Here is a tiny trained network, its code and every weight. The questions are about switching its units off for an input and a target symbol, where a switched-off unit gives its printed mean instead of its output.

import numpy as np


def w(rows, s, z=0):
    codes = np.array(rows[::2]) - 128.0
    scale = np.full(codes.shape[1], s)
    scale[-1] = z or s
    return codes * scale


def f(y):
    return y / 2 * (1 + np.tanh(0.7978845608 * (y + 0.044715 * y**3)))


def softmax(a):
    e = np.exp(a - a.max(-1, keepdims=True))
    return e / e.sum(-1, keepdims=True)


def log_softmax(a):
    a = a - a.max(-1, keepdims=True)
    return a - np.log(np.exp(a).sum(-1, keepdims=True))


def net(x, mask):
    ids = ['ΘΛΞΠΣΨαγδεη'.index(c) for c in x.split()]
    T = len(ids)
    res = E[ids] + P[:T]
    u = 0
    for l in range(2):
        q, k, v = (res @ M[l].T for M in (Q, K, V))
        z = softmax(np.where(np.tri(T) > 0, q @ k.T / 2**0.5, -1e9)) @ v
        res = res + np.where(mask[u], z, O[l][:, -1]) @ O[l][:, :-1]
        u += 1
        y = f(res @ A[l][:, :-1].T + A[l][:, -1])
        res = res + np.where(mask[u : u + 12], y, B[l][:, -1]) @ B[l][:, :-1]
        u += 12
    return log_softmax(res[-1] @ U[:, :-1].T + U[:, -1])


Q, K, V, O, A, B = {}, {}, {}, {}, {}, {}
E = w([
[76,71,136,188,151,102],'Θ',
[95,125,45,147,56,154],'Λ',
[67,49,138,231,147,133],'Ξ',
[65,74,169,204,213,151],'Π',
[156,135,143,179,158,9],'Σ',
[175,94,205,185,148,160],'Ψ',
[138,171,30,213,165,56],'α',
[187,31,126,61,88,139],'γ',
[162,189,137,50,116,124],'δ',
[57,148,108,23,217,169],'ε',
[97,251,176,118,161,177],'η',
],0.012)
P = w([
[1,77,165,150,96,9],'0',
[9,97,174,167,120,24],'1',
[24,108,169,153,120,38],'2',
[51,108,161,159,123,54],'3',
[66,107,153,154,129,73],'4',
[85,114,149,158,134,88],'5',
[102,118,143,158,140,104],'6',
[120,120,144,156,144,117],'7',
[143,117,142,156,147,132],'8',
[160,119,140,152,155,145],'9',
[178,126,136,155,159,161],'10',
[197,126,144,146,175,176],'11',
[206,119,131,150,170,187],'12',
[210,109,109,175,151,190],'13',
],0.0077)
Q[0] = w([
[68,105,188,203,163,58],'0.h1',
[204,175,42,27,1,213],'0.h1',
],0.0083)
K[0] = w([
[188,154,99,128,175,160],'0.h1',
[2,107,168,160,47,51],'0.h1',
],0.0088)
V[0] = w([
[254,162,189,49,179,157],'0.h1',
[120,70,191,141,139,191],'0.h1',
],0.0066)
O[0] = w([
[41,116,211,138,103,133,2],'0.h1',
[146,97,152,90,253,135,158],'0.h1',
],0.011,0.0047)
A[0] = w([
[234,110,77,32,79,214,208],'0.n1',
[159,150,173,76,89,227,254],'0.n2',
[118,109,100,103,165,208,158],'0.n3',
[91,171,150,72,173,89,229],'0.n4',
[127,139,126,66,183,179,181],'0.n5',
[37,97,194,147,175,73,124],'0.n6',
[120,108,173,178,109,199,205],'0.n7',
[138,146,2,130,143,103,185],'0.n8',
[117,64,151,86,217,43,147],'0.n9',
[114,122,105,76,85,97,200],'0.n10',
[42,64,193,190,119,98,132],'0.n11',
[195,120,159,185,32,55,220],'0.n12',
],0.008,0.0027)
B[0] = w([
[109,108,206,75,135,151,222],'0.n1',
[183,122,117,154,184,249,147],'0.n2',
[133,130,94,170,182,172,166],'0.n3',
[90,159,175,67,133,166,166],'0.n4',
[112,151,129,159,128,183,172],'0.n5',
[79,149,170,103,192,124,222],'0.n6',
[164,167,114,80,157,134,175],'0.n7',
[74,120,111,138,64,96,254],'0.n8',
[88,74,169,169,143,144,231],'0.n9',
[105,102,105,86,98,173,134],'0.n10',
[123,154,182,75,169,74,229],'0.n11',
[114,132,126,72,255,95,179],'0.n12',
],0.0089,0.0054)
Q[1] = w([
[86,115,245,96,220,92],'1.h1',
[255,86,113,234,175,140],'1.h1',
],0.007)
K[1] = w([
[214,132,134,97,188,255],'1.h1',
[140,116,209,123,205,82],'1.h1',
],0.0066)
V[1] = w([
[70,254,105,166,161,179],'1.h1',
[220,199,174,180,147,66],'1.h1',
],0.0069)
O[1] = w([
[11,195,96,172,148,154,193],'1.h1',
[127,118,182,208,60,2,4],'1.h1',
],0.0094,0.0026)
A[1] = w([
[128,186,202,64,154,214,255],'1.n1',
[60,188,97,198,97,62,82],'1.n2',
[212,150,120,223,127,128,159],'1.n3',
[105,254,89,72,77,176,102],'1.n4',
[130,52,121,189,157,105,79],'1.n5',
[115,137,204,64,151,127,147],'1.n6',
[67,129,233,113,85,70,123],'1.n7',
[109,98,9,87,15,132,187],'1.n8',
[156,137,132,27,74,207,140],'1.n9',
[143,247,75,218,109,184,26],'1.n10',
[59,199,197,44,136,110,186],'1.n11',
[218,146,167,125,145,166,183],'1.n12',
],0.0069,0.0027)
B[1] = w([
[148,82,66,120,76,27,252],'1.n1',
[19,73,226,80,74,115,159],'1.n2',
[124,187,95,71,90,127,135],'1.n3',
[223,101,154,166,159,105,171],'1.n4',
[192,79,139,203,172,152,157],'1.n5',
[171,143,111,106,76,184,200],'1.n6',
[228,235,146,145,59,165,169],'1.n7',
[134,115,195,172,42,222,162],'1.n8',
[84,204,205,227,186,51,180],'1.n9',
[255,129,225,104,151,102,148],'1.n10',
[216,182,59,113,92,205,220],'1.n11',
[42,161,119,135,81,146,159],'1.n12',
],0.0061,0.011)
U = w([
[155,104,107,141,108,113,17],'Θ',
[144,94,121,166,29,224,128],'Λ',
[179,81,78,201,112,116,179],'Ξ',
[99,89,146,182,182,153,51],'Π',
[122,131,117,135,188,11,97],'Σ',
[218,160,220,224,114,139,64],'Ψ',
[96,124,92,186,100,29,249],'α',
[141,46,199,2,127,140,106],'γ',
[214,213,88,54,46,79,255],'δ',
[101,144,41,94,157,162,129],'ε',
[47,197,210,109,123,158,28],'η',
],0.0062,0.0025)

Each question gives the input, a string of symbols that net reads in full, and the target symbol t.
The units are the heads (2 rows each of Q, K, V and O) and the neurons (one row each of A and B). Each row of codes is followed by its name. A weight is (code - 128) times the scale printed after its matrix; where a second scale follows, it is the last column's (O, A, B and U).
mask holds one flag per unit, layer by layer, with each layer's heads first. A switched-off unit (its flag False) gives its mean, the last column of its rows in O or B, instead of its output. The means were averaged over made-up inputs and are rounded, as every weight is.
A unit's drop is (log p(t) with every unit on - log p(t) with that unit switched off) / (log p(t) with every unit on - log p(t) with every unit switched off).
The circuit of an input: a set's keep is (log p(t) with only the set's units on - log p(t) with every unit switched off) / (log p(t) with every unit on - log p(t) with every unit switched off). Starting from the 12 units with the biggest drops (on a tie, the unit counted first), units are removed one at a time, each time the one whose removal leaves the highest keep (on an exact tie, the one counted first), for as long as the keep stays at least 0.8.
circuit, biggest first: the units of the circuit, biggest drop first
top k neurons: the k neurons with the biggest drops, biggest first
top k neurons in layer l: the k neurons of layer l with the biggest drops, biggest first
input Ψ Ψ Ξ Ψ Σ Ξ Ψ α η δ Ξ Ξ Ψ Ξ, target Ψ: circuit, biggest first : 0.h1, 1.h1, 1.n7, 0.n11
input Ψ δ Λ Λ Λ, target Λ: circuit, biggest first : 1.n8, 0.n8, 0.n11, 0.h1
input α Ψ ε η Ξ η η Ξ δ η, target Ψ: circuit, biggest first : 1.n10, 0.n2, 1.h1
input Σ Ψ η Ξ ε η η, target Ψ: circuit, biggest first : 1.n10, 1.n4, 1.h1, 0.n2
input Ξ α Σ α Π, target α: circuit, biggest first : 0.h1, 0.n1, 1.h1
input Ψ Λ Ψ Ξ Λ ε Σ η Σ α δ Π, target δ: top neuron in layer 1 : 1.n11
input Σ Λ Σ Ξ ε ε η Σ Θ, target η: top 3 neurons : 0.n2, 1.n2, 0.n8
input Θ γ Ψ γ δ γ γ Λ δ Ξ Ψ γ Θ, target γ: circuit, biggest first : 0.h1, 1.h1, 0.n11
input Ξ Ψ Π δ Ξ Π Ψ α α, target α: top 2 neurons : 0.n8, 1.n11
input Σ Ξ Θ η Π Ξ ε Ξ δ δ δ Θ Θ, target δ: top 2 neurons : 0.n11, 1.n11
input Θ γ η, target δ: top 2 neurons : 1.n11, 0.n4
input α Σ Ψ Π, target Ψ: top 3 neurons : 1.n7, 0.n11, 0.n9
input Ψ Σ Σ Ξ Ξ Ψ Λ Θ, target Ψ: top 3 neurons : 0.n8, 1.n7, 1.n1
input Ξ Ψ Ψ, target Ψ: top 2 neurons : 1.n7, 0.n8
input Ψ Ξ α δ δ δ η Ξ, target η: top neuron in layer 0 : 0.n2
input Π Π Ξ Π, target Π: top 2 neurons : 0.n9, 1.n1
input Ψ α Λ ε Ξ Ξ, target ε: top 2 neurons : 0.n11, 0.n3
input Ξ Π Ψ Ξ Λ Ψ η Λ Π Ψ Ξ δ η Ξ, target η: top 3 neurons : 0.n8, 1.n2, 0.n2
input Θ γ δ ε α Σ δ Ξ Ψ Λ Σ δ Θ, target δ: top 3 neurons : 0.n11, 1.n11, 1.n7
input Σ Π δ η Σ Λ α Σ Θ, target α: top 4 neurons in layer 0 : 0.n1, 0.n4, 0.n6, 0.n2
input Ψ Ψ Π Θ, target Ψ: top 3 neurons in layer 0 : 0.n11, 0.n9, 0.n8
input Θ Ψ Ξ, target Ψ: top neuron in layer 0 : 0.n11
